Here is a tiny trained network, its code and every weight. The questions are about switching its units off for an input and a class, where a switched-off unit gives its printed mean instead of its output.

import numpy as np


def w(rows, s, z=0):
    codes = np.array(rows[::2]) - 128.0
    scale = np.full(codes.shape[1], s)
    scale[-1] = z or s
    return codes * scale


def f(y):
    return np.maximum(y, 0)


def log_softmax(a):
    a = a - a.max(-1, keepdims=True)
    return a - np.log(np.exp(a).sum(-1, keepdims=True))


def net(x, mask):
    res = np.array(x, float).reshape(1, 2) / 4 @ E
    y = f(res @ A[0][:, :-1].T + A[0][:, -1])
    res = res + np.where(mask, y, B[0][:, -1]) @ B[0][:, :-1]
    return log_softmax(res[-1] @ U[:, :-1].T + U[:, -1])


A, B = {}, {}
E = w([
[80,186,240,197,203,136,166,100,178],'x0',
[157,120,104,78,190,177,196,103,250],'x1',
],0.015)
A[0] = w([
[168,134,70,106,105,144,116,117,95,207],'neuron 0',
[140,141,142,112,144,106,134,150,90,90],'neuron 1',
[101,111,100,102,122,102,145,141,122,93],'neuron 2',
[129,97,157,164,101,133,140,138,78,86],'neuron 3',
[142,136,125,119,147,127,137,103,148,93],'neuron 4',
[120,143,196,168,149,153,157,107,133,80],'neuron 5',
[150,155,146,153,102,141,135,99,72,88],'neuron 6',
[175,123,16,88,90,133,127,112,106,64],'neuron 7',
[115,163,129,118,95,108,108,128,45,130],'neuron 8',
[92,113,118,127,133,126,142,133,125,110],'neuron 9',
[140,127,155,115,139,115,135,121,121,255],'neuron 10',
[117,125,111,102,150,131,145,141,150,66],'neuron 11',
[135,95,175,174,102,111,125,113,59,111],'neuron 12',
[164,138,94,98,128,130,160,136,243,62],'neuron 13',
[121,137,107,126,149,135,133,156,124,228],'neuron 14',
[160,120,90,128,137,159,115,118,126,89],'neuron 15',
[135,175,190,156,153,123,124,113,153,56],'neuron 16',
[133,118,118,77,142,128,132,125,195,145],'neuron 17',
[107,118,129,150,136,128,107,120,92,220],'neuron 18',
[98,98,19,101,125,119,109,189,130,148],'neuron 19',
[139,111,82,119,135,139,164,89,167,178],'neuron 20',
[112,173,173,161,169,133,128,135,136,180],'neuron 21',
[184,134,108,104,106,119,102,81,100,87],'neuron 22',
[117,145,120,79,67,133,130,125,138,97],'neuron 23',
[145,154,122,143,75,132,132,109,150,225],'neuron 24',
[108,150,158,144,119,96,75,158,93,62],'neuron 25',
[136,108,85,144,168,156,142,134,176,156],'neuron 26',
[90,108,247,170,139,110,128,136,168,119],'neuron 27',
],0.013,0.0098)
B[0] = w([
[114,54,149,119,119,97,133,143,128,246],'neuron 0',
[142,160,121,146,124,129,136,116,129,143],'neuron 1',
[141,116,121,150,113,125,150,126,127,153],'neuron 2',
[118,186,93,139,125,152,125,111,130,171],'neuron 3',
[134,164,102,153,123,126,134,110,107,160],'neuron 4',
[181,97,101,125,76,134,177,101,108,203],'neuron 5',
[137,181,117,137,119,146,121,111,119,164],'neuron 6',
[186,99,137,138,67,123,215,87,120,255],'neuron 7',
[114,202,161,121,138,163,129,121,131,225],'neuron 8',
[128,129,147,142,127,125,138,141,141,128],'neuron 9',
[71,32,190,106,177,108,52,219,170,209],'neuron 10',
[139,168,121,147,123,128,118,83,89,158],'neuron 11',
[112,204,138,129,148,134,101,111,110,205],'neuron 12',
[125,251,124,148,110,161,106,87,95,255],'neuron 13',
[80,64,181,112,150,131,73,186,166,196],'neuron 14',
[155,138,135,148,133,131,181,111,112,161],'neuron 15',
[173,109,97,156,72,117,176,83,93,192],'neuron 16',
[106,188,155,123,137,145,103,129,146,229],'neuron 17',
[71,136,152,123,156,151,73,148,145,202],'neuron 18',
[144,75,115,116,81,108,157,114,123,252],'neuron 19',
[66,153,138,132,153,145,97,141,108,234],'neuron 20',
[144,57,138,115,107,92,136,138,131,224],'neuron 21',
[133,105,101,157,123,123,156,85,138,176],'neuron 22',
[140,111,100,121,107,122,136,102,102,163],'neuron 23',
[91,51,156,127,198,123,67,200,176,193],'neuron 24',
[118,208,98,136,110,174,134,92,105,188],'neuron 25',
[90,164,126,121,133,144,102,144,102,222],'neuron 26',
[143,70,117,109,79,114,187,101,126,234],'neuron 27',
],0.022,0.015)
U = w([
[127,65,140,131,55,117,197,104,103,105],'0',
[68,250,152,143,99,187,87,113,93,133],'1',
[55,34,184,100,143,115,32,239,163,254],'2',
[162,184,86,149,84,90,151,163,165,80],'3',
[116,133,97,140,165,125,127,130,121,81],'4',
[196,131,142,131,167,70,150,185,117,81],'5',
[167,165,118,152,152,135,139,160,134,79],'6',
[167,144,116,140,130,108,107,149,118,85],'7',
],0.012,0.0051)

Each question gives the input, the list of numbers given to net, and the class t.
The units are the neurons (one row each of A and B). Each row of codes is followed by its name. A weight is (code - 128) times the scale printed after its matrix; where a second scale follows, it is the last column's (A, B and U).
mask holds one flag per neuron, in row order. A switched-off neuron (its flag False) gives its mean, the last column of its row in B, instead of its output. The means were averaged over made-up inputs and are rounded, as every weight is.
A unit's drop is (log p(t) with every unit on - log p(t) with that unit switched off) / (log p(t) with every unit on - log p(t) with every unit switched off).
most important unit: the unit with the biggest drop
top k neurons: the k neurons with the biggest drops, biggest first
drop of u: that unit's drop, to one decimal
input [-6,7], class 1: top 4 neurons	[neuron 13; neuron 17; neuron 20; neuron 27]
input [-3,4], class 1: top 2 neurons	[neuron 13; neuron 21]
input [-3,-3], class 2: top 2 neurons	[neuron 13; neuron 27]
input [6,-5], class 0: most important unit	neuron 27
input [8,7], class 0: top 3 neurons	[neuron 27; neuron 21; neuron 5]
input [8,-8], class 0: top 2 neurons	[neuron 27; neuron 21]
input [4,3], class 0: top 4 neurons	[neuron 16; neuron 5; neuron 27; neuron 18]
input [8,8], class 0: top 4 neurons	[neuron 27; neuron 21; neuron 5; neuron 16]
input [4,-1], class 0: top 4 neurons	[neuron 27; neuron 16; neuron 5; neuron 20]
input [7,4], class 0: drop of neuron 19	0.0
input [-6,8], class 1: drop of neuron 13	2.5
input [-2,-3], class 2: drop of neuron 13	1.2
input [3,0], class 2: drop of neuron 7	0.8
input [3,-1], class 2: most important unit	neuron 7
